Here is a tiny trained network, its code and every weight. The questions are about switching its units off for an input and a class, where a switched-off unit gives its printed mean instead of its output.

import numpy as np


def w(rows, s, z=0):
    codes = np.array(rows[::2]) - 128.0
    scale = np.full(codes.shape[1], s)
    scale[-1] = z or s
    return codes * scale


def f(y):
    return y / 2 * (1 + np.tanh(0.7978845608 * (y + 0.044715 * y**3)))


def log_softmax(a):
    a = a - a.max(-1, keepdims=True)
    return a - np.log(np.exp(a).sum(-1, keepdims=True))


def net(x, mask):
    res = np.array(x, float).reshape(1, 4) / 4 @ E
    y = f(res @ A[0][:, :-1].T + A[0][:, -1])
    res = res + np.where(mask, y, B[0][:, -1]) @ B[0][:, :-1]
    return log_softmax(res[-1] @ U[:, :-1].T + U[:, -1])


A, B = {}, {}
E = w([
[223,191,217,235,16,66,147,124],'x0',
[69,132,190,59,5,235,236,126],'x1',
[194,165,253,12,181,149,57,175],'x2',
[169,239,13,154,91,227,85,245],'x3',
],0.0053)
A[0] = w([
[203,165,239,28,172,135,63,160,85],'n0',
[165,115,73,177,207,41,52,144,27],'n1',
[82,93,38,225,93,95,187,78,92],'n2',
[169,117,74,184,207,46,63,138,59],'n3',
[219,173,253,19,170,136,62,163,52],'n4',
[150,215,62,135,99,205,96,209,87],'n5',
[74,123,168,77,44,221,218,132,2],'n6',
[86,46,216,108,142,65,163,29,66],'n7',
[214,186,197,217,46,61,132,126,82],'n8',
[153,214,60,136,100,213,95,206,82],'n9',
[80,85,27,228,89,96,199,75,61],'n10',
[149,211,65,150,99,215,100,217,104],'n11',
[81,131,163,87,52,221,209,131,123],'n12',
[174,119,83,181,198,54,60,135,220],'n13',
[35,61,52,40,227,177,96,149,48],'n14',
[70,122,165,86,45,214,221,129,149],'n15',
[222,183,206,219,46,67,135,131,71],'n16',
[97,49,219,98,144,64,160,37,103],'n17',
],0.0057,0.0036)
B[0] = w([
[51,130,118,201,80,176,116,207,206],'n0',
[160,206,228,174,173,125,60,68,196],'n1',
[58,139,151,188,88,174,109,205,220],'n2',
[157,198,210,156,139,125,54,75,203],'n3',
[47,135,125,211,96,177,115,216,210],'n4',
[173,60,97,174,185,63,166,157,212],'n5',
[162,211,239,217,254,122,51,67,192],'n6',
[182,55,81,204,205,60,168,181,214],'n7',
[89,122,46,59,230,203,203,54,233],'n8',
[175,58,98,180,188,62,169,157,213],'n9',
[47,144,163,204,105,190,110,213,220],'n10',
[172,65,100,165,163,66,159,148,224],'n11',
[176,193,183,157,127,100,42,63,218],'n12',
[151,174,152,109,59,128,73,80,255],'n13',
[107,139,54,67,242,204,194,40,225],'n14',
[165,184,165,142,116,104,47,73,236],'n15',
[92,123,49,63,234,199,199,54,233],'n16',
[173,65,79,188,161,65,152,173,223],'n17',
],0.0078,0.005)
U = w([
[191,58,113,156,147,26,158,161,126],'0',
[172,193,186,133,122,111,65,71,119],'1',
[102,126,87,65,173,213,183,73,124],'2',
[45,132,143,168,80,184,116,217,119],'3',
[170,109,109,32,4,87,123,114,248],'4',
[137,116,154,63,76,116,156,136,65],'5',
[133,121,155,65,98,102,153,142,71],'6',
],0.014,0.016)

Each question gives the input, the list of numbers given to net, and the class t.
The units are the neurons (one row each of A and B). Each row of codes is followed by its name. A weight is (code - 128) times the scale printed after its matrix; where a second scale follows, it is the last column's (A, B and U).
mask holds one flag per neuron, in row order. A switched-off neuron (its flag False) gives its mean, the last column of its row in B, instead of its output. The means were averaged over made-up inputs and are rounded, as every weight is.
A unit's drop is (log p(t) with every unit on - log p(t) with that unit switched off) / (log p(t) with every unit on - log p(t) with every unit switched off).
The circuit of an input: a set's keep is (log p(t) with only the set's units on - log p(t) with every unit switched off) / (log p(t) with every unit on - log p(t) with every unit switched off). Starting from the 12 units with the biggest drops (on a tie, the unit counted first), units are removed one at a time, each time the one whose removal leaves the highest keep (on an exact tie, the one counted first), for as long as the keep stays at least 0.8.
circuit, biggest first: the units of the circuit, biggest drop first
unit that matters most: the unit with the biggest drop
top k neurons: the k neurons with the biggest drops, biggest first
drop of u: that unit's drop, to one decimal
input [-1,-3,8,-7], class 3: top 2 neurons => (n4 n0)
input [5,3,8,0], class 3: circuit, biggest first => (n4)
input [4,3,-3,-3], class 2: circuit, biggest first => (n8 n16)
input [8,6,8,0], class 2: top 2 neurons => (n16 n8)
input [3,6,7,4], class 3: top 3 neurons => (n4 n0 n13)
input [0,5,6,-7], class 0: top 2 neurons => (n7 n17)
input [-8,-4,6,-8], class 0: top 4 neurons => (n7 n17 n8 n16)
input [7,-4,-7,-2], class 2: top 2 neurons => (n8 n16)
input [1,6,2,-6], class 0: top 3 neurons => (n7 n17 n13)
input [-7,-8,6,0], class 1: top 2 neurons => (n1 n3)
input [5,4,-5,-2], class 2: top 4 neurons => (n8 n16 n4 n0)
input [4,2,4,3], class 2: circuit, biggest first => (n16 n8)
input [-6,1,-8,0], class 3: top 2 neurons => (n10 n2)
input [-5,5,5,-5], class 0: circuit, biggest first => (n17)
input [-2,3,0,3], class 4: top 3 neurons => (n7 n17 n1)
input [-5,7,-1,7], class 0: top 3 neurons => (n9 n5 n11)
input [0,-5,0,2], class 1: drop of n1 => 0.1
input [7,1,-7,-3], class 2: drop of n16 => 0.9
input [-5,-8,-7,3], class 1: drop of n7 => 0.0
input [4,3,-5,-2], class 3: unit that matters most => n10
